[[122 129 153 146 134 116 125]
 [113 142 128 134 121 138 130]] ==> 121

[103 125 135 112 157] ==> 125

[139 151 122 130] ==> 139

[110 136 143 132 109 150] ==> 132

[153 116 142 141] ==> 142

[148 125 113 101 109] ==> 113

[106 129 121 153 118 146] ==> 121
---
array([128, 101, 155, 134, 138, 143, 141]) ans = 138
array([113, 145, 145, 108, 103]) ans = 145
array([119, 103, 157, 145, 100, 123, 139]) ans = 100
array([123, 125, 148, 126, 153]) ans = 148
array([134, 111, 110, 140, 131, 104, 130]) ans = 131
array([145, 115, 127, 154]) ans = 115
array([146, 104, 151, 152]) ans = 104
array([111, 113, 140, 101, 118]) ans = 140
array([122, 131, 108, 106, 129, 151, 144]) ans = 129
array([131, 110, 140, 107]) ans = 110
---
(119, 145, 120, 143, 152) gives 145
((121, 122, 125, 122), (144, 157, 151, 144)) gives 151
(126, 105, 129, 119, 111, 134) gives 129
(138, 141, 128, 144, 150) gives 144
(120, 105, 109, 127, 125, 122, 131) gives 127
(155, 119, 115, 146, 130, 154) gives 154
(107, 119, 130, 128, 127, 118) gives 128
(150, 121, 103, 108, 108, 147) gives 147
---
[[122 114 141 134 124]
 [125 110 102 124 111]
 [116 143 148 146 155]] --> 122

[[141 135 133 128 125 103 146]
 [124 132 127 133 129 147 141]
 [137 128 136 133 133 140 123]] --> 141

[[101 108 120 118 133 149]
 [128 120 109 123 126 124]
 [146 131 125 134 113 133]] --> 101

[[116 119 140 152 116 128 122]
 [115 121 126 129 129 130 123]
 [147 142 147 141 122 126 131]] --> 116

[[140 131 134 153]
 [137 155 132 102]
 [137 109 120 139]] --> 140

[[113 108 115 107]
 [132 136 133 138]
 [116 128 117 118]] --> 113
---
[[127 128 123 152 100 134]
 [118 134 128 127 128 125]
 [135 129 127 129 127 152]]	128

[[129 156 137 153 153 146]
 [129 136 118 127 126 102]
 [125 116 125 121 122 128]]	118

[[100 104 117 134 102 118]
 [119 121 124 126 120 135]
 [114 118 126 125 118 132]]	124

[[125 132 127 118 155 121 132]
 [122 135 141 117 120 128 138]
 [124 115 135 148 109 141 113]]	141

[[126 126 137 126]
 [132 150 127 127]
 [128 128 129 129]]	127

[[142 154 147 153 145]
 [143 117 132 118 139]
 [132  99 123 135 124]]	132
---
[132 102 122 109] >> 132
[101 117 136 135 143] >> 101
[128 140  99 138 124] >> 128
[104 139 127 144 100 132 133] >> 104
[126 114 141 152] >> 126
[136 135 134 149] >> 136
---
Input: array([152, 139, 114, 107, 131])
Output: 152
Input: array([103, 122, 107, 125, 122])
Output: 103
Input: array([131, 105, 122, 121, 119])
Output: 131
Input: array([151, 114, 141, 119, 109])
Output: 151
Input: array([118, 135, 109, 136, 151])
Output: 118
Input: array([157, 137, 128, 128, 122])
Output: 157
---
[125 121 122 157 123  98]	123

[[124 101 154 129]
 [130 121 132 106]
 [126 121 134 121]]	132

[146 124  99 150 142]	142

[158 137 126 138]	137

[[104 126 130 125 130 139 134]
 [120 135 136 128 102 130 111]]	135

[118 129 126  99]	118

[[136 103 130 117 141]
 [135 130 150 138 129]]	138

[154 126 157 103]	126
---
[[117 132 128 112 132]
 [120 135 119 113 129]
 [116 118 112 139 105]] Out: 117

[128 114 107 127 122 121] Out: 128

[138 117 134 118 104] Out: 138

[123 139 132 125 106 151] Out: 123

[105 134 136 124 103 153 117] Out: 105

[[152 117 121 120 132]
 [152 117 120 122 133]
 [152 117 123 118 131]] Out: 152

[[141 111 119 127 125]
 [154 132 136 123 140]
 [134 102 141 114 144]] Out: 141

[[131 147 144 154 131 129]
 [115 140 145 153 133 126]
 [121 145 131 149 155 129]] Out: 131
---
[[135 148 115 105]
 [112 146 129 123]] Answer: 135

[[149 136 125 122 140]
 [144 151 118 119 124]
 [142 151 132 106 145]] Answer: 144

[[ 99 126 133 147 112 127 115]
 [ 99 137 145 122 118 143 131]
 [ 99 104 130 137 133 145 139]] Answer: 99

[[120 127 133 142 128]
 [120 127 133 140 128]
 [139 131 120  99 129]] Answer: 120

[[122 134 141 142 126 136 111]
 [120 127 114 133 129 149 120]
 [139 136 119 126 131 107 121]] Answer: 120

[[138 148 125 147 145]
 [115 100 126 103 120]] Answer: 138

[[133 129 143 123 128 128 107]
 [135 125 143 124 129 130 107]] Answer: 133
---
Input: [135 144 134 126 150 124 137]
Output: 137, 135

Input: [135 118 149 132 106 118]
Output: 118, 135

Input: [133 158 112 131]
Output: 131, 133

Input:
[[126 129 128 128 130 129 128]
 [125 128 122 152 126 150 109]
 [127 129 139 132 125 148 106]]
Output: 128, 127

Input: [105 134 154 120]
Output: 120, 105

Input:
[[138 116 146 110]
 [137 126 141 103]]
Output: 110, 137
---
[139 145 130 146 104] 130, 146
[124 138 100 131 126] 100, 138
[126 124 103 127 144 126 138] 127, 144
[124 113 138 152 142 127 138] 152, 152
[152 121 120  98 126 129 123] 98, 152
[119 158 140 109 146 145 137] 109, 158
[117 122 147 114 151 115 123] 114, 151
